Below is a small trained network, with its code and all its weights. Each question gives an input and a class and asks what happens when units are switched off, that is, made to give their printed mean instead of their output.

import numpy as np


def w(rows, s, z=0):
    codes = np.array(rows[::2]) - 128.0
    scale = np.full(codes.shape[1], s)
    scale[-1] = z or s
    return codes * scale


def f(y):
    return y / 2 * (1 + np.tanh(0.7978845608 * (y + 0.044715 * y**3)))


def log_softmax(a):
    a = a - a.max(-1, keepdims=True)
    return a - np.log(np.exp(a).sum(-1, keepdims=True))


def net(x, mask):
    res = np.array(x, float).reshape(1, 4) / 4 @ E
    y = f(res @ A[0][:, :-1].T + A[0][:, -1])
    res = res + np.where(mask, y, B[0][:, -1]) @ B[0][:, :-1]
    return log_softmax(res[-1] @ U[:, :-1].T + U[:, -1])


A, B = {}, {}
E = w([
[37,132,101,84,164,2,41,144,181,152,173],'x0',
[132,178,171,144,23,134,77,144,25,233,236],'x1',
[156,209,34,204,85,151,45,192,142,18,148],'x2',
[88,97,120,142,103,175,140,103,160,132,184],'x3',
],0.0078)
A[0] = w([
[82,137,92,107,143,53,54,136,170,143,166,4],'neuron 1',
[126,164,114,203,131,116,126,201,147,112,129,50],'neuron 2',
[141,100,99,104,125,104,111,127,121,112,153,57],'neuron 3',
[220,130,123,180,115,218,205,120,84,130,106,11],'neuron 4',
[153,214,34,253,93,154,33,188,142,22,159,35],'neuron 5',
[143,156,171,167,94,116,71,140,25,193,214,74],'neuron 6',
[108,85,230,68,154,107,192,100,132,220,113,82],'neuron 7',
[116,90,109,118,176,123,163,89,212,42,65,81],'neuron 8',
[68,133,98,75,164,59,37,142,171,159,170,48],'neuron 9',
[206,126,165,180,108,222,184,113,74,93,102,12],'neuron 10',
[137,155,137,154,158,133,139,138,150,153,138,96],'neuron 11',
[116,87,173,85,173,112,175,88,98,185,136,44],'neuron 12',
[134,85,99,132,180,134,143,135,179,59,103,77],'neuron 13',
[131,184,168,130,46,134,81,118,83,177,167,56],'neuron 14',
],0.0075,0.0017)
B[0] = w([
[72,199,192,106,139,137,75,136,187,204,131,178],'neuron 1',
[159,129,121,143,122,134,112,83,126,78,163,155],'neuron 2',
[123,112,157,118,149,148,143,128,159,115,150,129],'neuron 3',
[61,213,196,129,139,142,39,141,207,169,115,187],'neuron 4',
[207,92,144,26,20,51,162,10,63,29,211,246],'neuron 5',
[105,38,25,222,200,163,217,192,126,155,73,203],'neuron 6',
[202,110,124,87,43,57,170,13,83,46,188,203],'neuron 7',
[118,39,32,216,189,143,157,196,87,195,87,204],'neuron 8',
[85,193,220,118,120,202,21,157,212,177,74,191],'neuron 9',
[83,200,231,121,155,140,50,168,254,181,136,189],'neuron 10',
[133,124,98,131,144,130,93,118,159,102,142,126],'neuron 11',
[178,134,142,44,94,77,150,102,54,59,155,176],'neuron 12',
[90,87,71,176,155,179,188,157,71,166,101,177],'neuron 13',
[128,80,38,179,174,144,160,230,63,128,99,184],'neuron 14',
],0.0066,0.013)
U = w([
[175,126,136,36,80,102,164,2,78,81,166,255],'0',
[112,81,23,194,179,141,184,223,98,172,99,45],'1',
[84,231,242,101,140,141,65,152,218,188,117,42],'2',
],0.0077,0.00075)

Each question gives the input, the list of numbers given to net, and the class t.
The units are the neurons (one row each of A and B). Each row of codes is followed by its name. A weight is (code - 128) times the scale printed after its matrix; where a second scale follows, it is the last column's (A, B and U).
mask holds one flag per neuron, in row order. A switched-off neuron (its flag False) gives its mean, the last column of its row in B, instead of its output. The means were averaged over made-up inputs and are rounded, as every weight is.
A unit's drop is (log p(t) with every unit on - log p(t) with that unit switched off) / (log p(t) with every unit on - log p(t) with every unit switched off).
The circuit of an input: a set's keep is (log p(t) with only the set's units on - log p(t) with every unit switched off) / (log p(t) with every unit on - log p(t) with every unit switched off). Starting from the 12 units with the biggest drops (on a tie, the unit counted first), units are removed one at a time, each time the one whose removal leaves the highest keep (on an exact tie, the one counted first), for as long as the keep stays at least 0.8.
circuit, biggest first: the units of the circuit, biggest drop first
most important unit: the unit with the biggest drop
k most important neurons: the k neurons with the biggest drops, biggest first
drop of u: that unit's drop, to one decimal
input [-6,-4,2,-1], class 2: circuit, biggest first => (neuron 10)
input [-6,3,5,-3], class 2: 3 most important neurons => (neuron 10; neuron 4; neuron 7)
input [-7,5,-2,4], class 2: 3 most important neurons => (neuron 10; neuron 4; neuron 8)
input [-2,-7,7,-7], class 0: 3 most important neurons => (neuron 5; neuron 6; neuron 14)
input [0,6,-4,4], class 1: 2 most important neurons => (neuron 6; neuron 5)
input [-3,-2,1,0], class 2: 2 most important neurons => (neuron 6; neuron 14)
input [6,7,-6,-3], class 1: 2 most important neurons => (neuron 6; neuron 5)
input [3,-1,-2,4], class 2: 2 most important neurons => (neuron 5; neuron 6)
input [-2,-1,1,8], class 2: 4 most important neurons => (neuron 5; neuron 6; neuron 7; neuron 14)
input [2,6,-4,0], class 1: 3 most important neurons => (neuron 6; neuron 5; neuron 14)
input [3,1,-2,-6], class 2: 3 most important neurons => (neuron 5; neuron 9; neuron 8)
input [4,2,-3,-5], class 2: 3 most important neurons => (neuron 5; neuron 9; neuron 1)
input [1,-5,5,6], class 0: drop of neuron 14 => 0.8
input [4,0,8,1], class 0: drop of neuron 12 => 0.0
input [6,-3,7,7], class 0: drop of neuron 5 => 5.2
input [-1,3,0,-7], class 1: most important unit => neuron 5
